Each row is followed by its class number.
[ 0.17  1.49 -0.01  0.95  0.21  7.53  3.74 -0.08  0.83 -2.98 -1.06  1.02
 -0.82 -2.63  2.20  2.23 -2.58  0.81 -1.46 -2.14 -1.05 -0.14  0.33  0.04
  1.59 -1.25  5.67 -0.01  1.32  0.89  0.33  1.02  2.41 -0.82  1.21  3.46
  1.34 -2.07 -3.25 -0.82  4.88 -1.68 -0.35 -0.18  1.78  0.27 -1.30]
0
[ 2.05  1.49  1.28 -0.39  0.45  7.51  0.98 -0.54  1.61  0.28 -1.66  2.37
 -0.91  0.65 -0.39  3.27 -2.63 -1.37 -0.73 -1.82  2.99  0.23  2.41 -0.23
  0.05 -0.58  2.22  1.25  1.25  0.39 -0.27  1.56  0.85 -2.04 -1.00  2.74
  0.78  1.93 -0.77 -1.33  3.61  0.81 -1.63 -0.78  0.73 -0.46 -0.58]
0
[ 3.75  1.55  0.66 -1.03  2.83  5.52  1.97  2.50  1.05 -1.84 -1.46  1.51
 -1.49 -2.86 -1.06  0.63 -3.02  0.57 -0.19 -3.91 -0.36 -1.58  0.92  0.20
  2.45 -2.65  4.72 -0.05  0.36  1.94 -0.50  0.48  2.42 -3.32  0.22  3.47
  2.31 -1.34 -0.89 -0.28  3.07  0.83  0.87  1.67  2.32  0.76 -0.82]
0
[ 1.46 -0.05 -0.20  1.98  2.47  1.45  1.91  0.87  0.20 -1.26 -0.57  1.08
 -1.31 -0.25 -1.65  3.02 -2.01 -0.25 -0.01 -2.10  0.39 -2.57 -0.64  0.89
  0.60 -1.95  1.30 -0.94  0.72  0.78  0.04  0.36  1.24 -2.27 -0.39  2.29
  1.17 -1.90  0.18  0.43  0.83 -0.52 -0.06  0.11  1.12 -0.74 -0.31]
0
[ 1.48 -2.34  0.79 -0.59  0.46 -1.03  1.28 -0.76 -0.55  3.19 -0.20  1.43
 -1.11  3.58 -2.23  1.47  0.92  0.06 -0.07 -1.17  3.07 -2.12 -1.65  1.65
 -1.60 -0.05 -2.44 -0.90 -0.94 -0.06 -0.62  0.93 -1.39  0.17 -3.22 -0.72
 -1.09  1.26  0.73 -0.08 -0.63  0.68  0.27  1.07  0.46 -2.02 -0.28]
1
[ 0.62 -0.25  0.33 -0.14  2.24  0.62 -0.90 -0.23  0.19  3.76 -0.13 -0.41
 -0.57  2.49 -1.23  1.84 -0.94 -1.61 -0.35 -0.15  2.23 -1.20 -1.63  1.49
 -1.43  0.75 -1.64 -1.46 -0.97  0.07 -1.00  0.81  1.26 -1.42 -1.84 -4.48
 -1.86  1.28  1.89  0.14 -0.49  2.43  1.38 -0.05  0.66 -1.16 -0.05]
1
[ 0.82  1.65  0.54  0.01  2.35  3.00 -0.20  0.96  0.56 -0.01 -1.14  0.13
 -0.38 -2.54  1.38  0.68 -2.39 -0.17 -0.03 -1.91 -0.34  0.25  0.02  0.31
  2.27 -1.23  1.99  0.50  0.62  0.48 -0.81  0.49  1.94 -1.38 -0.26 -0.29
  0.31 -0.86 -0.95  0.04  2.59  0.73  0.65  0.15  1.34  1.64 -1.75]
0
[ 1.83  1.54  0.64  0.07  1.25  3.91  0.38  1.21  3.02 -1.59 -0.32 -1.02
 -0.43 -2.99  1.45 -1.86 -0.14 -1.77 -0.99  0.78 -1.55  0.25  0.20  2.42
  2.00 -0.02  1.23  1.06 -0.43  0.73 -1.33  1.86  2.54 -0.34  1.36 -1.11
  0.60  2.24 -2.38 -0.10  4.35  1.73 -0.50  1.52  1.09  1.65  0.03]
0
[ 1.93  2.27  1.01 -0.12  3.71  1.80  0.63  1.45 -1.00 -1.15 -1.83  0.99
 -1.01 -4.10 -0.62  1.24 -2.89  0.06  1.97 -3.78  1.79 -0.92 -0.09  0.99
  2.60 -2.95  1.58  0.16  0.73  0.83 -1.60  0.25  0.35 -2.47 -1.06  3.12
  1.25 -0.99  0.33 -0.67  1.44  0.43 -0.23  0.54  1.55  1.24 -3.47]
0
[ 3.75  1.10  0.54 -0.26  2.03  5.69  1.46  0.71  0.65 -0.83 -1.24  0.80
 -0.76 -1.93  0.08  0.99 -1.62 -0.36 -0.09 -3.28 -0.46 -1.69  0.43  0.91
  2.74 -1.95  3.15  0.36  0.83  0.47 -0.92  0.02  2.41 -1.96  0.91  3.14
  1.29  0.47 -1.73 -0.34  3.26  0.13  0.31  0.59  1.91  1.28  0.79]
0
[ 0.51 -2.99 -0.48  0.33 -0.11 -0.90  1.09 -0.29  0.78  0.57  0.17  0.25
 -0.45  2.49 -0.52  1.02  1.25  0.16  0.01 -0.50  0.61 -1.37 -1.49  0.31
 -0.42 -0.02 -1.74 -0.47 -0.28  0.63 -0.24  0.21 -0.18  0.12 -0.72  0.05
 -0.36  0.05 -0.29  0.42  1.33 -0.25  0.60  0.25  0.60 -1.83  0.11]
1
[ 1.01  1.74  0.87  0.42  3.33  3.95 -0.64  0.69 -0.75 -1.20 -2.60  0.77
  0.10 -1.86  1.23  4.10 -3.18 -0.15  1.94 -2.75  1.11 -0.75 -1.02  0.63
  3.78 -2.71  1.41  1.45  1.73 -0.11 -0.97 -0.57  1.30 -3.24 -0.48  2.25
  1.33 -0.53  0.26 -0.61  2.40 -0.41 -0.15 -0.41  1.80  1.42 -2.18]
0
[ 1.75 -0.98 -0.39 -0.03  1.41  2.82  2.56  0.16 -0.66  0.08 -1.67  0.80
 -1.35  1.65 -1.49  2.72 -0.15  1.06  0.14 -3.12  0.96 -1.99 -0.46  1.38
  0.68 -1.73  1.22 -0.63  0.61  0.55  0.23  0.38  0.72 -1.82 -1.06  2.99
  0.62 -2.08 -0.95 -0.29  1.65 -0.61  0.16  0.63  1.12 -1.10 -0.28]
1
[ 1.24  1.42  0.57  0.61  3.29  7.22  0.08  1.02  1.07 -1.49 -2.30  1.31
 -0.53 -2.49  2.06  3.66 -3.24 -0.81  0.77 -3.02  1.01 -0.76 -0.73  0.81
  3.95 -3.11  2.94  1.25  2.91  0.06 -0.80 -0.03  2.70 -3.44  0.09  2.05
  1.46 -1.03 -1.24 -0.51  4.31 -0.66 -0.29  0.27  0.88  1.69 -2.17]
0
[ 0.47 -1.77 -0.64  1.58  0.39  3.16  4.43 -0.81  1.13  2.68 -1.07  1.06
 -2.06  2.22 -0.72  4.20  0.67 -0.59 -2.99 -3.56  0.09 -3.04 -0.71  1.81
 -2.30  0.96  3.18 -3.30 -0.55  1.42  0.27  3.37  1.94 -1.13 -1.89  1.75
 -0.66 -1.99 -1.50 -0.27  2.98 -0.09  1.25 -0.91  1.92 -3.18 -0.20]
1
[ 2.36 -1.64  0.63 -0.28  0.88  3.20  3.61  1.20  2.05  2.63 -0.23  0.66
 -2.03  1.64 -2.11  1.67  0.24 -1.97 -3.56 -1.62 -0.80 -2.59  0.53  0.86
 -2.06  0.14  2.05 -2.16 -1.80  2.13 -0.36  3.18  3.17 -1.04 -1.05 -0.94
 -0.55  1.43 -0.65  0.09  2.97  2.27  2.24  0.77  2.63 -2.00  1.26]
1
[ 2.15 -3.85 -0.43 -1.57 -0.17 -2.91  2.15 -0.21 -2.09  2.72  1.67  1.40
  0.14  3.64 -3.94 -1.00  1.42  2.70 -0.29 -3.04  0.87 -1.11 -1.20 -0.65
 -0.40 -0.09 -2.34 -0.69 -0.70  0.16  0.30 -0.64 -0.14 -1.43 -0.63  1.21
 -0.38  1.34  0.56  0.39 -2.38  0.49  2.08  1.14  0.81 -2.73  2.00]
1
[ 1.29  1.42  0.26  0.80  0.67  4.02  0.63  0.37  0.44 -0.57 -1.06  0.75
 -1.36 -2.28  0.83  1.19 -1.41  0.66  0.12 -2.55  9.58  0.04  0.27 -0.13
  1.88 -1.44  1.85  0.55  1.00 -0.03 -0.60 -0.02  0.91 -1.20 -0.23  1.20
  0.13 -0.32 -1.31 -1.18  3.84 -2.74  0.22 -0.49  0.75  1.04 -1.75]
0
[ 2.53 -1.50  0.57 -0.75 -0.49 -0.10  2.16 -0.73  0.14  1.81  0.46  1.57
 -1.25  2.74 -3.17 -0.39  1.20  0.86 -0.80 -0.34  2.52 -1.66  0.91  0.19
 -2.52  0.45 -0.98 -0.60 -1.07  0.82 -0.26  1.62 -1.53  0.68 -2.24  0.82
 -0.18  1.85  0.05 -0.50 -0.03  1.69 -0.94  0.91 -0.48 -2.80  1.27]
1
